Here is a tiny trained network, its code and every weight. The questions are about switching its units off for an input and a class, where a switched-off unit gives its printed mean instead of its output.

import numpy as np


def w(rows, s, z=0):
    codes = np.array(rows[::2]) - 128.0
    scale = np.full(codes.shape[1], s)
    scale[-1] = z or s
    return codes * scale


def norm(h):
    return h / np.sqrt((h * h).mean(-1, keepdims=True) + 1e-5)


def f(y):
    return np.maximum(y, 0)


def log_softmax(a):
    a = a - a.max(-1, keepdims=True)
    return a - np.log(np.exp(a).sum(-1, keepdims=True))


def net(x, mask):
    res = np.array(x, float).reshape(1, 7) / 4 @ E
    u = 0
    for l in range(3):
        y = f(norm(res) @ A[l][:, :-1].T + A[l][:, -1])
        res = res + np.where(mask[u : u + 4], y, B[l][:, -1]) @ B[l][:, :-1]
        u += 4
    return log_softmax(norm(res)[-1] @ U[:, :-1].T + U[:, -1])


A, B = {}, {}
E = w([
[100,91,91,174,177,149,150,161,190],'x0',
[116,214,140,185,137,108,160,165,78],'x1',
[112,102,119,34,213,199,152,143,57],'x2',
[211,154,102,87,103,153,167,127,156],'x3',
[228,85,145,164,133,155,2,214,84],'x4',
[146,141,153,115,111,124,117,111,102],'x5',
[106,184,162,88,156,123,78,161,215],'x6',
],0.0061)
A[0] = w([
[124,30,105,67,110,151,38,2,196,3],'L0N1',
[120,142,185,91,121,91,108,118,163,117],'L0N2',
[122,96,74,158,52,123,127,97,103,114],'L0N3',
[29,99,181,121,115,54,49,81,54,112],'L0N4',
],0.0073,0.0052)
B[0] = w([
[19,190,9,159,3,146,133,100,34,231],'L0N1',
[151,125,126,133,192,117,40,119,220,200],'L0N2',
[154,112,145,125,157,63,80,116,115,197],'L0N3',
[189,100,52,146,151,199,242,194,228,252],'L0N4',
],0.0083,0.0037)
A[1] = w([
[229,200,116,56,73,134,156,104,141,60],'L1N1',
[124,90,122,76,57,94,82,160,103,224],'L1N2',
[117,254,151,195,153,147,149,167,84,4],'L1N3',
[97,183,191,50,141,154,29,130,206,83],'L1N4',
],0.007,0.0032)
B[1] = w([
[149,28,70,168,129,173,228,193,204,244],'L1N1',
[81,154,130,220,163,174,112,166,113,252],'L1N2',
[19,183,20,150,31,254,86,45,95,202],'L1N3',
[156,156,92,169,207,90,122,51,99,254],'L1N4',
],0.0087,0.0034)
A[2] = w([
[59,133,205,63,96,98,228,1,171,67],'L2N1',
[88,117,138,10,177,163,133,117,39,39],'L2N2',
[119,129,143,224,28,35,111,102,171,48],'L2N3',
[164,79,105,159,127,70,171,86,50,3],'L2N4',
],0.0086,0.0021)
B[2] = w([
[180,93,188,189,135,184,48,188,49,221],'L2N1',
[153,173,101,53,112,58,143,144,140,193],'L2N2',
[112,140,149,7,158,153,169,159,100,253],'L2N3',
[77,177,108,163,222,87,63,21,231,181],'L2N4',
],0.013,0.0049)
U = w([
[63,183,88,130,18,171,112,103,87,148],'0',
[182,113,212,168,123,153,68,177,81,135],'1',
[129,142,114,119,140,154,152,127,146,231],'2',
[132,173,127,136,163,83,86,45,166,107],'3',
[156,148,161,11,97,63,169,169,134,154],'4',
[133,124,120,141,120,158,162,138,155,173],'5',
[135,85,107,165,107,154,217,170,181,23],'6',
[135,112,201,102,34,66,134,97,114,1],'7',
],0.012,0.0052)

Each question gives the input, the list of numbers given to net, and the class t.
The units are the neurons (one row each of A and B). Each row of codes is followed by its name. A weight is (code - 128) times the scale printed after its matrix; where a second scale follows, it is the last column's (A, B and U).
mask holds one flag per neuron, layer by layer. A switched-off neuron (its flag False) gives its mean, the last column of its row in B, instead of its output. The means were averaged over made-up inputs and are rounded, as every weight is.
A unit's drop is (log p(t) with every unit on - log p(t) with that unit switched off) / (log p(t) with every unit on - log p(t) with every unit switched off).
The circuit of an input: a set's keep is (log p(t) with only the set's units on - log p(t) with every unit switched off) / (log p(t) with every unit on - log p(t) with every unit switched off). Starting from all 12 units, units are removed one at a time, each time the one whose removal leaves the highest keep (on an exact tie, the one counted first), for as long as the keep stays at least 0.8.
units of the circuit, in order: the units of the circuit, biggest drop first
most important unit: the unit with the biggest drop
k most important neurons: the k neurons with the biggest drops, biggest first
top k neurons in layer l: the k neurons of layer l with the biggest drops, biggest first
input [-6,-3,2,0,-6,5,0], class 1: top 2 neurons in layer 1 : [L1N2, L1N3]
input [0,-7,5,-4,2,-6,5], class 0: most important neuron : [L0N1]
input [7,-8,-1,5,5,-5,1], class 0: units of the circuit, in order : [L0N1, L0N4]
input [3,4,-8,0,-4,-3,1], class 4: 2 most important neurons : [L2N3, L0N1]
input [3,4,-5,-8,-2,5,6], class 6: top 3 neurons in layer 0 : [L0N4, L0N1, L0N3]
input [-7,6,4,-1,4,7,5], class 2: 2 most important neurons : [L0N1, L0N4]
input [6,-1,-1,-4,-7,4,-7], class 1: units of the circuit, in order : [L2N1, L1N1]
input [8,4,8,7,6,-7,4], class 4: top 3 neurons in layer 2 : [L2N1, L2N2, L2N4]
input [6,-5,8,3,4,3,5], class 4: 2 most important neurons : [L2N2, L1N1]
input [4,-3,6,0,-7,-6,-4], class 1: units of the circuit, in order : [L2N1, L0N4, L1N1]
input [-4,-6,-6,-2,2,1,0], class 0: 3 most important neurons : [L0N1, L1N2, L2N2]
input [0,-5,6,-8,-6,1,3], class 6: top 2 neurons in layer 1 : [L1N3, L1N4]
input [-7,7,5,6,-8,0,4], class 1: 2 most important neurons : [L2N1, L0N1]
input [-5,-3,-2,6,2,2,8], class 3: most important unit : L1N4
input [5,-7,-4,-4,-3,-2,-8], class 3: 4 most important neurons : [L2N4, L0N3, L1N3, L1N1]
input [-1,1,-5,4,4,1,-7], class 3: 2 most important neurons : [L2N4, L0N3]
input [-2,0,-3,-3,-4,-3,-1], class 1: top 3 neurons in layer 2 : [L2N1, L2N2, L2N4]
input [-3,-5,-7,-2,5,8,4], class 2: 3 most important neurons : [L1N2, L2N1, L2N3]
input [1,-4,-4,-3,-4,-1,3], class 0: 3 most important neurons : [L0N1, L1N1, L2N2]
input [2,-6,-6,6,-2,2,3], class 0: units of the circuit, in order : [L0N1]
input [-6,5,7,1,3,6,-1], class 4: top 3 neurons in layer 2 : [L2N2, L2N1, L2N4]
input [1,1,-1,-4,-7,-6,7], class 1: units of the circuit, in order : [L2N1, L1N2]
